Look-ups in named tables: a row name and a column name give one cell, copied from the table.

musoba:
cols = rivoru, sepivef, valis, sok, rofab, lakona, rumop
mep: [49.8, 61.0, 55.4, 47.2, 56.1, 58.7, 61.6]
dabipa: [43.1, 60.3, 60.1, 59.1, 54.1, 61.4, 57.2]
nev: [50.1, 59.9, 57.8, 38.2, 61.8, 54.9, 55.2]
kodag: [10.8, 79.3, 80.4, 58.8, 57.8, 72.6, 65.1]

rivoru of mep is 49.8
rumop of nev is 55.2
sepivef of kodag is 79.3
rivoru of nev is 50.1
sok of mep is 47.2
lakona of mep is 58.7
sok of dabipa is 59.1
lakona of kodag is 72.6
lakona of nev is 54.9
rofab of nev is 61.8
sok of kodag is 58.8
rumop of dabipa is 57.2
sepivef of mep is 61.0
rofab of dabipa is 54.1
rivoru of dabipa is 43.1
valis of nev is 57.8
sepivef of nev is 59.9
rumop of kodag is 65.1
rofab of kodag is 57.8
lakona of dabipa is 61.4
Row with the largest sepivef: kodag

besa =
|  | sir | dez | lapub | ruge | rubutev | suvuzi | lofuli | duvogap | pezu |
|---|---|---|---|---|---|---|---|---|---|
| lon | 87 | 59 | 65 | 219 | 86 | 40 | 150 | 242 | 30 |
| luvoba | 160 | 182 | 160 | 0 | 144 | 140 | 97 | 72 | 149 |
| suken | 85 | 151 | 181 | 176 | 32 | 221 | 94 | 137 | 203 |
| birerem | 164 | 144 | 83 | 29 | 187 | 78 | 29 | 77 | 124 |

lon, dez -> 59
suken, sir -> 85
suken, dez -> 151
birerem, duvogap -> 77
luvoba, pezu -> 149
lon, sir -> 87

Table dit
,zad,gipu,neni,nivuden,tuv,pamati,sedavuz,fili
lefopem,47.2,39.0,42.6,42.1,41.3,23.8,36.0,44.6
rep,46.2,36.4,43.4,43.0,40.3,33.5,31.7,48.0
mumegu,46.6,42.6,45.2,42.6,40.0,33.6,40.9,50.8
mel,75.8,42.0,50.8,39.0,41.8,4.5,40.5,63.9
lusep,65.9,43.5,56.2,41.2,41.6,29.3,41.5,78.5
rulu,50.9,41.9,42.1,42.4,40.2,31.2,39.9,43.7
pag,45.6,42.4,46.4,42.6,40.2,32.4,41.0,53.6
monugud,43.1,37.8,44.2,42.6,41.6,23.8,33.8,48.6
vut,62.0,44.0,58.4,41.5,41.7,29.8,42.3,83.8
zeviki,42.7,39.5,43.3,43.0,40.1,32.9,36.6,46.3
fevisa,69.0,39.4,44.7,40.9,41.4,24.2,37.1,51.7

pag, nivuden -> 42.6
lefopem, sedavuz -> 36.0
rep, fili -> 48.0
mel, nivuden -> 39.0
mumegu, zad -> 46.6
fevisa, zad -> 69.0
rep, tuv -> 40.3
rulu, gipu -> 41.9
zeviki, fili -> 46.3
pag, fili -> 53.6
vut, pamati -> 29.8
pag, zad -> 45.6
lefopem, nivuden -> 42.1
zeviki, tuv -> 40.1
vut, gipu -> 44.0
pag, pamati -> 32.4

pof:
         gumo  kidu  gad  gulap  pib  vozo  fidep  gobebuf  vel
nutinib   171   180  141    100  176   166    170      141  124
tamusu     94    63  145    180  120   160    144      198  108
belobuz   144    64  174    163  138   123    137      138  144
nek       118   160  123    125  108    70    108       87  156
runomek   143   150  130    136  125   146    143      124  125
taz       102   178  151    144  138    73    147       47  164
mifafi    153   212  131    126  181   167    186       96  129

What is the fidep of belobuz in pof?
137
What is the gulap of belobuz in pof?
163
What is the fidep of taz in pof?
147
What is the kidu of tamusu in pof?
63
What is the gobebuf of mifafi in pof?
96
What is the fidep of nutinib in pof?
170
What is the vel of mifafi in pof?
129

Table mir
|  | kiv | rireb | moz |
|---|---|---|---|
| bapu | 543 | 528 | 438 |
| burakor | 537 | 256 | 447 |
| fesedit | 316 | -7 | -511 |
| famuvib | -67 | 5 | 371 |
| buz | 459 | 160 | 109 |
| fibok | 10 | -208 | -209 |
| lud | 2 | 352 | 361 |
| vazoni | -97 | -176 | -142 |
| surig | -99 | 648 | 554 |
| leriv | -66 | -224 | 520 |
| gosita | 120 | 188 | 29 |
| lupop | 50 | 199 | 71 |

leriv, kiv -> -66
vazoni, moz -> -142
famuvib, moz -> 371
gosita, rireb -> 188
vazoni, rireb -> -176
bapu, kiv -> 543
lud, kiv -> 2
buz, moz -> 109
fesedit, rireb -> -7

batimo:
|  | lugune | voz | til | dotimi |
|---|---|---|---|---|
| rimez | -0.180 | -0.337 | -0.409 | -0.845 |
| viluv | 0.093 | -0.177 | -0.207 | -0.354 |
| gima | -0.645 | -0.483 | -0.333 | 0.628 |

dotimi of gima is 0.628
til of gima is -0.333
lugune of gima is -0.645
dotimi of viluv is -0.354
voz of gima is -0.483
til of viluv is -0.207
til of rimez is -0.409
lugune of viluv is 0.093
lugune of rimez is -0.180
dotimi of rimez is -0.845
voz of viluv is -0.177
voz of rimez is -0.337

nofaden =
	gan	gav	bafe
revugit	234	155	97
sor	132	43	174
dunokof	136	85	112
fuf	127	143	118
nava	86	163	56
bokaro	79	198	180
mef	136	193	110
desuk	59	137	115

fuf, gan -> 127
revugit, bafe -> 97
desuk, gav -> 137
sor, gav -> 43
nava, bafe -> 56
bokaro, gan -> 79
desuk, bafe -> 115
dunokof, bafe -> 112
Row with the largest bafe: bokaro

bupovep
         zurime   fafa  bazosag
takire    0.240  0.596    0.918
gopo      0.130  0.803    0.538
leron     0.954  0.511    0.741
dotubed   0.294  0.747    0.576
fas       0.349  0.775    0.500
numo      0.926  0.615    0.550
silofe    0.349  0.690    0.665
vifut     0.514  0.709    0.563
femevo    0.157  0.822    0.500
ruvitap   0.294  0.813    0.449
seba      0.514  0.747    0.474
vige      0.624  0.700    0.525
mav       0.761  0.643    0.563

zurime of femevo = 0.157
bazosag of leron = 0.741
zurime of seba = 0.514
bazosag of vifut = 0.563
fafa of ruvitap = 0.813
zurime of vige = 0.624
fafa of takire = 0.596
fafa of numo = 0.615
fafa of vige = 0.700
fafa of mav = 0.643
bazosag of silofe = 0.665
bazosag of takire = 0.918
fafa of fas = 0.775
fafa of gopo = 0.803
bazosag of ruvitap = 0.449
fafa of seba = 0.747
bazosag of dotubed = 0.576
fafa of vifut = 0.709
zurime of leron = 0.954
Which row has the largest zurime? leron

panadi
         nulo  zudonik  tapunut
sed        77      145       55
mubo       90      162      150
kem       103      140      130
pib       123      101       82
godori    146       44       54
nitidup    79      134      165
bozek      71      120      137
mudev     100      197       56
mizenu     66      127      125

tapunut of godori = 54
tapunut of mudev = 56
nulo of sed = 77
nulo of bozek = 71
zudonik of godori = 44
tapunut of nitidup = 165
zudonik of kem = 140
tapunut of bozek = 137
nulo of pib = 123
zudonik of bozek = 120
nulo of godori = 146
nulo of mubo = 90
zudonik of pib = 101
nulo of kem = 103
nulo of nitidup = 79
zudonik of mizenu = 127
zudonik of mubo = 162
Row with the largest tapunut: nitidup

guvem =
,zire,mip,feraba,gerer,duves
sug,40,102,247,244,245
zabubet,41,39,37,39,230
goseze,44,42,49,243,247
zom,37,39,40,45,243
doko,39,40,241,243,245
piv,40,242,245,251,239
vigiv,38,40,38,46,245
nuni,75,247,244,246,246
bonidin,39,41,245,246,243
zivog,43,56,244,245,242
zikitet,45,248,246,246,247
deranaz,38,85,248,244,250
lilime,40,39,76,245,248

duves of nuni: 246
zire of vigiv: 38
duves of doko: 245
feraba of zikitet: 246
gerer of zikitet: 246
mip of nuni: 247
zire of bonidin: 39
feraba of sug: 247
duves of vigiv: 245
gerer of lilime: 245

